Known rows, with every way that one mark hangs from another:
tovo[nobap]: [-3.27 -0.33 -1.29  1.78 -0.27  0.33  0.38 -0.86 -0.35  0.63  0.58  0.34
  0.03 -1.16 -0.25 -1.93  0.09  0.99 -0.98 -1.55  2.97  0.27 -0.73  0.16
 -1.26]
lagug[lomo[gavupa] mozi[gigud[zimini[kole]]] nobap]: [-1.38  2.76  0.07 -0.79  1.25 -0.39  2.61  3.11  3.65  0.94 -1.95 -0.07
 -0.44 -0.42  0.64 -1.86 -3.67  0.26  3.67  3.92  2.80  0.50  0.98  1.39
  2.04]
nobap[lomo[gavupa lagug[mozi]]]: [-1.66  1.78 -2.35  0.16  1.37  0.76  0.73  2.73  1.73  0.68 -1.28 -0.21
 -1.05 -0.53 -0.56 -2.85 -0.13  1.84  0.73  0.73  4.60 -0.70  1.46  3.42
  3.06]
nobap[lomo[gavupa lagug[mozi[gigud[tovo zimini]]]]]: [-1.60 -2.33 -1.79  3.98  2.55 -1.37  1.35  3.73  4.17  0.26 -1.56 -0.91
 -0.85  0.22 -0.31 -3.08 -1.68  4.35  1.65  1.21  2.67 -0.83  2.60  3.87
  4.72]
gigud[tovo zimini[kole[nobap]]]: [-2.34 -2.95  0.13 -0.43  0.17 -1.45  2.61  0.57  1.66  0.04  1.19 -0.96
  0.70  0.59 -0.51  0.78 -0.83  3.05  1.14 -2.52  3.35 -0.16  0.13  2.14
  0.59]
kebubop[kube zimini[kole]]: [-2.95  1.03 -0.16 -1.30 -0.36 -1.43  2.54 -0.03  2.92  0.31  0.37 -0.59
  0.13  1.15 -1.07 -0.86 -1.98 -0.99  1.15  0.17  5.27 -0.21  0.10 -0.23
 -1.02]
zimini[kole[gigud[tovo] nobap[lomo[gavupa lagug]]]]: [-1.46  3.53 -1.35 -4.93  0.70 -0.83  1.14  3.41  3.66  0.69  0.37 -1.56
 -0.40  0.16 -0.57 -0.93 -0.56  3.08  0.37 -1.48  5.97 -1.50  2.00  5.53
  2.47]
kube[kebubop[zimini[kole[gigud nobap]]]]: [-2.98 -1.17 -0.04 -2.17  0.59 -1.58  2.33  0.71  2.55  0.32  1.78 -0.51
  0.49  0.72 -0.04 -0.54 -1.67 -1.40  0.68 -1.51  5.74 -1.14  0.97 -0.42
 -1.77]
gigud[tovo[gavupa nobap] zimini[kole]]: [-1.89 -1.48 -0.87  2.17  0.40 -0.70  1.63  0.55  0.90  0.38  2.87 -1.14
  0.77 -0.04 -1.11  0.59 -2.37  4.01  1.26 -1.02  2.53  0.84 -0.12  1.96
 -0.30]
zimini[kole[gigud]]: [-2.23  1.42  0.52 -1.15 -0.32 -1.19  1.35  1.39 -0.76  0.62 -0.01 -0.78
  0.43  0.69 -0.31 -1.00 -1.23 -1.09 -0.67 -0.75  5.79  0.15  0.20 -0.29
 -2.26]
kole[gigud[zimini] nobap[lomo]]: [-2.53 -3.81 -0.09 -0.32  0.34 -2.76  0.78  1.21  2.89  0.43 -1.81  0.43
 -0.89 -1.83 -0.60 -1.22 -0.79  1.82  0.30 -2.62  4.94 -1.85  1.48  2.02
  0.07]
tovo[gigud]: [-3.12 -1.43 -0.36  3.65  0.15 -0.44  0.23  0.02 -0.66  0.13  0.50  0.64
 -0.03 -0.44  0.08 -2.76  0.42  0.03 -1.82 -1.17  2.14 -0.08 -0.27 -0.65
 -0.57]
kebubop[kube]: [-3.26 -0.55 -1.34 -0.16 -0.37 -0.93  1.19 -0.81  1.42  0.11 -0.60 -0.01
 -1.06 -0.55 -0.65 -0.99 -0.69 -0.06 -0.80 -0.46  2.89 -0.27  0.06 -1.48
 -0.10]
lomo[gavupa lagug[nobap]]: [-1.29  4.59 -1.59 -2.50  1.57  1.25  1.01  0.58  3.07  0.86  0.26  0.21
 -1.03 -0.92  0.26 -3.62  0.68  1.51 -0.79  0.60  3.46 -1.25  0.43  3.80
  1.29]
lomo[gavupa lagug]: [-1.81  3.60 -1.85 -0.39  1.51  0.61  0.86  1.09  1.92  0.56 -0.16 -0.73
 -0.31 -0.05  0.08 -2.65  0.86  2.22 -1.67 -0.24  4.64 -0.66  0.66  2.63
  1.53]
kube[kebubop[zimini]]: [-3.20 -1.48 -0.72  2.17  1.26 -1.37  2.00 -0.86  2.57 -0.05  1.17 -0.52
 -0.33  0.51  0.02 -1.86 -0.07 -0.93  0.14 -1.89  2.93  0.24  0.01 -1.27
 -1.05]
kole[gigud[tovo zimini] nobap]: [-2.59 -5.56  0.02  0.81  0.77 -2.64  1.84  0.39  2.73  0.12 -0.18 -0.55
 -0.39 -0.25 -0.15 -0.61 -1.27  3.05 -0.68 -2.37  2.99 -0.43  1.22  1.79
  0.87]
nobap[lomo[gavupa lagug[mozi[gigud[tovo]]]]]: [-2.14  0.31 -2.32  1.97  1.76 -0.34  0.69  3.29  3.19  0.38 -1.03 -1.18
 -1.19  0.37 -0.24 -3.21 -0.88  3.31  0.97  1.13  2.18 -1.00  2.33  3.31
  4.61]
mozi[gigud[tovo]]: [-3.46 -2.07 -0.73  2.95  0.32 -1.68  0.67  0.26  1.11  0.01  0.12 -1.16
 -0.49  0.26  0.16 -2.09 -0.32  1.50 -0.85 -1.11  0.65 -0.01  0.48 -0.52
  0.70]
mozi[gigud[tovo[gavupa nobap] zimini[kole]]]: [-2.54 -1.85 -0.86  3.68  0.66 -1.30  1.05  1.26  1.60  0.34  2.24 -1.04
  0.84 -0.21 -0.75 -0.23 -3.21  4.28  1.23 -0.12  1.69 -0.42  0.75  0.65
 -0.04]
nobap[lomo[gavupa lagug[mozi[gigud]]]]: [-2.21  1.24 -2.29  1.51  1.61  0.19  0.07  3.35  2.33  0.60 -1.78 -0.22
 -0.94 -0.61 -0.07 -3.76 -0.84  1.85  0.83  1.89  3.61 -1.95  2.27  2.33
  3.27]
mozi[gigud[tovo[nobap]]]: [-3.83 -2.16 -1.37  3.63  0.08 -0.86  0.24 -0.43  0.79  0.34  0.94 -0.66
 -0.05 -0.38  0.12 -2.36 -0.90  2.34 -0.77 -1.19  0.41  0.09  0.20 -0.14
  0.20]
lomo[lagug[mozi[gigud[tovo]]]]: [-2.80 -3.38 -1.66  4.25  1.81 -0.11  1.47  1.52  0.87  0.23  0.21 -0.47
 -0.68  1.47 -0.12 -3.47 -0.72  2.20  0.07  2.33  1.14 -0.85  1.43  0.64
  3.06]
tovo[gigud[zimini] nobap[lomo[lagug]]]: [-2.44 -2.42 -1.37  5.79  1.31 -0.40  0.17  1.21  1.94  0.54  0.64  2.02
  0.16 -1.06 -0.86 -4.43  0.01  2.68  0.06 -0.90  4.30 -1.93  0.76  3.35
  0.97]
nobap[lomo[gavupa lagug]]: [-1.81  4.30 -2.18 -0.95  1.16 -0.02  0.26  1.83  2.81  0.59 -0.86 -0.66
 -1.00 -0.96 -0.40 -2.72  1.13  2.13 -0.34 -1.37  5.20 -1.22  1.02  3.74
  1.77]
nobap[lomo[gavupa lagug[mozi[gigud[zimini]]]]]: [-1.71 -0.83 -1.85  3.53  2.39 -0.76  0.83  3.62  3.57  0.51 -2.40  0.09
 -0.67 -0.71 -0.18 -3.48 -1.45  3.34  1.56  1.90  4.22 -1.90  2.69  2.93
  3.61]

Rows:
[-1.80 -2.64 -2.12  2.11  2.23  1.00  0.91  1.26  2.07  0.45  1.71  0.14
 -1.80 -0.07 -0.36 -3.46 -1.74  2.85  0.95  3.85 -0.91 -2.33  1.70  2.04
  3.58]
lomo[lagug[mozi[gigud[tovo[gavupa]]] nobap]]
[-1.05  1.83 -1.90 -0.86  1.91  2.19  1.51  1.32  2.00  0.97 -0.04  0.50
 -1.11 -0.49  0.14 -3.53 -0.33  1.16  0.27  2.56  2.98 -0.90  0.92  3.72
  2.52]
lomo[gavupa lagug[mozi nobap]]
[-2.20  0.91 -2.20  2.18  2.01  1.00  0.73  2.43  1.28  0.55 -1.18 -0.26
 -0.24  0.04  0.42 -3.66 -0.85  2.06 -0.50  3.05  3.37 -1.30  1.91  1.19
  3.13]
lomo[gavupa lagug[mozi[gigud]]]
[-2.71 -6.29 -1.70  6.02  1.08 -1.38  0.19  1.96  2.14  0.32  0.33 -0.16
 -0.90 -1.37 -1.13 -1.27 -3.32  4.44  2.39  0.53  0.22 -0.67  1.74  1.59
  2.56]
lagug[mozi[gigud[tovo[gavupa nobap[lomo]] zimini]]]
[-1.50 -4.88 -2.58  4.85  2.03  0.02  1.03  1.81  2.51  0.51  1.49  0.18
 -1.02 -0.57 -1.63 -1.82 -1.87  5.34  2.23  0.66  2.17 -0.84  1.43  4.42
  3.49]
gigud[tovo[gavupa nobap[lomo[lagug[mozi]]]] zimini]
[-2.32 -3.04 -1.36  1.26  0.76 -0.56 -0.09  1.57  2.17  0.37  0.52 -0.20
 -2.54 -1.60 -0.69 -1.99 -2.23  1.71  2.27  1.49 -1.37 -1.54  1.57  1.68
  2.76]
lagug[mozi[gigud[tovo[gavupa]]] nobap[lomo]]
[-2.23 -1.53 -1.20  1.26  1.24 -0.37  1.27  1.12  2.84  0.53  0.09 -0.30
 -2.57 -0.61  0.12 -1.99 -2.78  1.25  2.49  3.28 -2.00 -0.07  0.77  0.47
  3.18]
lagug[lomo mozi[gigud[tovo[gavupa]]] nobap]
[-3.06 -0.68  0.02 -3.81 -0.48 -1.69  2.29  0.38  3.71  0.51 -0.06 -0.08
 -0.06  0.47 -0.82 -0.45 -2.96 -0.66  0.55  0.35  6.06 -1.69  1.26  0.18
 -0.57]
kebubop[kube zimini[kole[gigud nobap]]]
[-2.90 -1.47 -0.41  3.00  0.02 -2.29  0.94  1.81  2.16  0.42  0.46 -0.73
  0.62 -0.23 -0.91 -1.32 -2.08  2.66  2.18 -1.91  2.90 -0.32  0.66  1.99
 -0.23]
mozi[gigud[tovo[nobap[lomo]] zimini[kole]]]
[-2.59  2.18 -1.94 -0.04 -0.10 -0.51 -0.02  0.82  2.63  0.58  0.25 -1.42
 -0.62 -1.50 -0.48 -1.20 -0.13  3.22  0.04 -3.13  2.46  1.25  0.14  3.65
  1.20]
gigud[tovo[nobap[lomo[gavupa]]]]
[-1.90 -5.33 -1.97  5.52  2.56 -1.54  0.87  2.94  3.20  0.07  0.04 -0.34
 -1.41  0.00 -1.12 -2.46 -2.10  4.44  2.25  1.84  1.46 -2.17  2.65  2.55
  4.23]
nobap[lomo[lagug[mozi[gigud[tovo[gavupa] zimini]]]]]
[-2.12  2.17 -1.28 -0.14  0.56  0.29  1.64  1.70  1.72  0.70 -2.18 -0.79
 -1.06 -0.26  0.54 -1.33 -1.27  0.38  1.08  1.63  2.80  2.10  0.15  0.66
  2.36]
lagug[lomo[gavupa] mozi]
[-1.65 -0.74 -0.61  1.47  1.79 -1.31  2.21  2.08  5.34  0.61 -1.97 -0.58
 -1.45 -0.42  0.90 -2.47 -3.12  2.24  2.80  2.82 -0.18  1.16  1.22  2.05
  4.05]
lagug[lomo[gavupa] mozi[gigud[tovo zimini]] nobap]
[-1.44  4.69 -1.60 -1.82  0.63 -0.33  0.72  3.27  2.66  1.03  0.92 -1.42
  0.09  0.45 -0.77 -1.93 -1.42  2.58  0.24 -1.01  6.25 -0.06  1.27  5.28
  1.00]
zimini[kole[gigud[tovo[nobap[lomo[gavupa lagug]]]]]]
[-3.00  0.17 -0.47 -1.43 -0.74 -2.60  1.48  1.14  4.51  0.72  0.79 -0.88
 -0.34  0.63 -1.68 -1.09 -3.71  0.19  1.82 -1.06  5.17  0.22  0.97  2.23
 -0.63]
kebubop[kube zimini[kole[gigud[tovo[nobap[lomo]]]]]]
[-2.28 -1.62 -0.95 -0.55 -0.04  0.31  0.84  0.64  0.72  0.77 -0.60  1.04
 -1.97 -1.50 -0.68 -2.53 -0.44 -0.72  2.02 -0.24  1.64 -0.68  0.29  2.04
  0.55]
lagug[mozi nobap[lomo]]
[-2.08 -1.32  0.51  1.76  0.33 -1.94  2.63  0.98  0.95  0.08  1.03 -1.41
  0.85  1.35 -0.67 -0.02 -1.07  2.02  1.06 -2.07  3.39  1.23 -0.24  1.49
 -0.46]
gigud[tovo zimini[kole]]
[-1.60 -3.96 -1.54  0.22  1.97 -2.31  0.92  1.95  4.47  0.23  0.60 -0.30
 -1.48 -1.12 -1.25 -1.10 -1.21  5.08  0.48 -1.32  3.78 -2.90  2.52  4.52
  2.94]
kole[gigud[tovo[gavupa] zimini] nobap[lomo[lagug]]]
[-3.29  0.71 -0.66 -3.78 -1.09 -1.62  1.67  0.44  4.57  0.34  0.02 -0.05
 -0.59 -0.37 -1.53 -0.34 -1.67 -0.19  2.50 -1.85  5.56 -2.21  0.91  1.78
  0.25]
kebubop[kube zimini[kole[nobap[lomo]]]]
[-2.91 -0.70 -0.12 -2.77  0.38 -2.05  1.70  1.54  3.36  0.33  0.97 -0.44
 -0.16  0.02 -0.57 -0.80 -1.55 -1.45  1.90 -2.27  5.95 -1.61  1.33  0.69
 -1.17]
kube[kebubop[zimini[kole[gigud nobap[lomo]]]]]
[-2.23  4.41 -0.99 -5.02 -0.67 -0.06  0.53  1.90  2.06  0.56 -0.42 -1.05
  0.00 -1.49 -0.36  0.35  0.08  1.49  1.05 -2.50  5.39 -1.03  0.59  3.06
  0.82]
zimini[kole[nobap[lomo[gavupa]]]]
[-1.76  4.28 -0.97 -3.36  0.11 -0.18 -0.09  0.86  3.33  0.78 -0.88 -0.21
 -1.61 -2.31 -0.17 -2.20  0.22  0.58  0.45 -2.10  3.02 -0.65  0.26  3.42
  0.42]
lagug[nobap[lomo[gavupa]]]
[-2.14  1.60 -1.10 -0.34  1.10 -0.20  1.57  1.84  4.07  0.69 -1.34 -0.83
 -1.91 -0.41  1.05 -2.48 -2.28  0.96  1.95  2.36 -0.70  1.11  0.79  1.53
  3.76]
lagug[lomo[gavupa] mozi[gigud[tovo]] nobap]
[-1.33 -4.99 -1.60  4.01  2.99 -0.13  1.69  1.56  3.34  0.33  1.29  0.40
 -1.48 -0.09 -0.51 -3.19 -2.38  4.06  1.77  3.77 -0.28 -2.40  2.08  2.58
  3.88]
lomo[lagug[mozi[gigud[tovo[gavupa] zimini]] nobap]]
[-2.97 -1.96  0.12 -3.50 -0.42 -2.37  2.54  0.45  4.58  0.29  0.84 -0.98
 -0.18  1.17 -0.99 -0.06 -3.15  0.47  0.69 -0.38  4.52 -0.60  1.36  1.18
  0.70]
kebubop[kube zimini[kole[gigud[tovo] nobap]]]
[-2.97 -2.37 -0.78  1.61  0.03 -1.13  0.61  0.00  0.66  0.65  0.93 -0.60
 -0.23 -0.09 -0.25 -1.79 -1.24  1.41 -1.43 -1.51  2.79  1.08  0.15  1.23
 -0.66]
kole[gigud[tovo[nobap]]]
[-2.18  2.72 -1.01 -0.91  1.01  0.29  1.23  1.75  3.37  0.91 -2.23  0.12
 -1.76 -1.26  1.09 -3.12 -2.28 -0.29  1.87  3.38  0.81  0.16  0.85  0.25
  2.71]
lagug[lomo[gavupa] mozi[gigud] nobap]
[-1.71  0.44 -0.57  1.17  1.78 -0.67  1.86  2.11  4.64  0.77 -2.76  0.39
 -1.45 -1.21  0.93 -2.99 -3.01  0.90  2.59  3.38  1.44  0.23  1.17  0.96
  2.87]
lagug[lomo[gavupa] mozi[gigud[zimini]] nobap]
[-1.84  2.66 -1.38 -1.70  1.33 -0.96  1.11  3.43  4.51  0.47 -1.12 -0.27
  0.43 -1.01 -0.33 -1.99 -0.86  3.67  1.71 -0.49  6.07 -3.49  2.36  3.91
  2.45]
mozi[gigud[zimini[kole[nobap[lomo[gavupa lagug]]]]]]
[-2.56 -1.45  0.30  0.53  1.05 -2.50  2.91  1.11  2.59  0.13  2.08 -1.89
  0.29  2.44 -0.24 -0.84 -2.24 -1.16  0.70 -1.52  4.32  1.30  0.61 -0.20
 -1.54]
kube[kebubop[zimini[kole[gigud[tovo]]]]]
[-2.82  0.77 -0.20  0.69  0.69 -1.11  2.66  0.35  1.57  0.09  1.99 -0.95
  0.59  1.50 -0.30 -0.98 -0.94 -1.61  1.18 -1.54  4.55  0.46 -0.17 -0.92
 -2.14]
kube[kebubop[zimini[kole]]]
[-1.54 -2.88 -1.76  2.85  1.92 -1.70  0.41  1.89  3.88  0.61  1.18 -0.20
 -1.02 -0.83 -1.50 -2.03 -1.88  5.00  0.44 -1.01  4.01 -1.34  1.79  4.36
  1.48]
kole[gigud[tovo[gavupa nobap[lomo[lagug]]] zimini]]
[-2.61 -1.94 -0.51 -3.40  0.04 -1.92  1.94  0.89  4.73  0.22  1.81 -1.31
 -0.64  0.70 -1.39  0.97 -3.89  1.85  0.89  0.58  3.78 -1.45  1.74  1.32
  1.20]
kebubop[kube zimini[kole[gigud[tovo[gavupa]] nobap]]]
[-2.03 -2.55 -2.20  1.46  2.16 -0.42  0.75  3.18  4.25  0.46 -2.13  0.36
 -0.61 -1.47 -0.09 -2.84 -1.15  4.07  1.68  1.54  4.02 -3.26  3.04  3.38
  4.63]
kole[nobap[lomo[gavupa lagug[mozi[gigud[zimini]]]]]]
[-2.29  1.79 -0.87  1.25  0.27 -1.91  0.82  2.73  3.37  0.52 -0.08 -1.58
  0.72 -0.68 -0.41 -0.98 -2.45  3.81  1.95 -1.75  3.54  0.27  1.15  3.17
  0.91]
mozi[gigud[tovo[nobap[lomo[gavupa]]] zimini[kole]]]
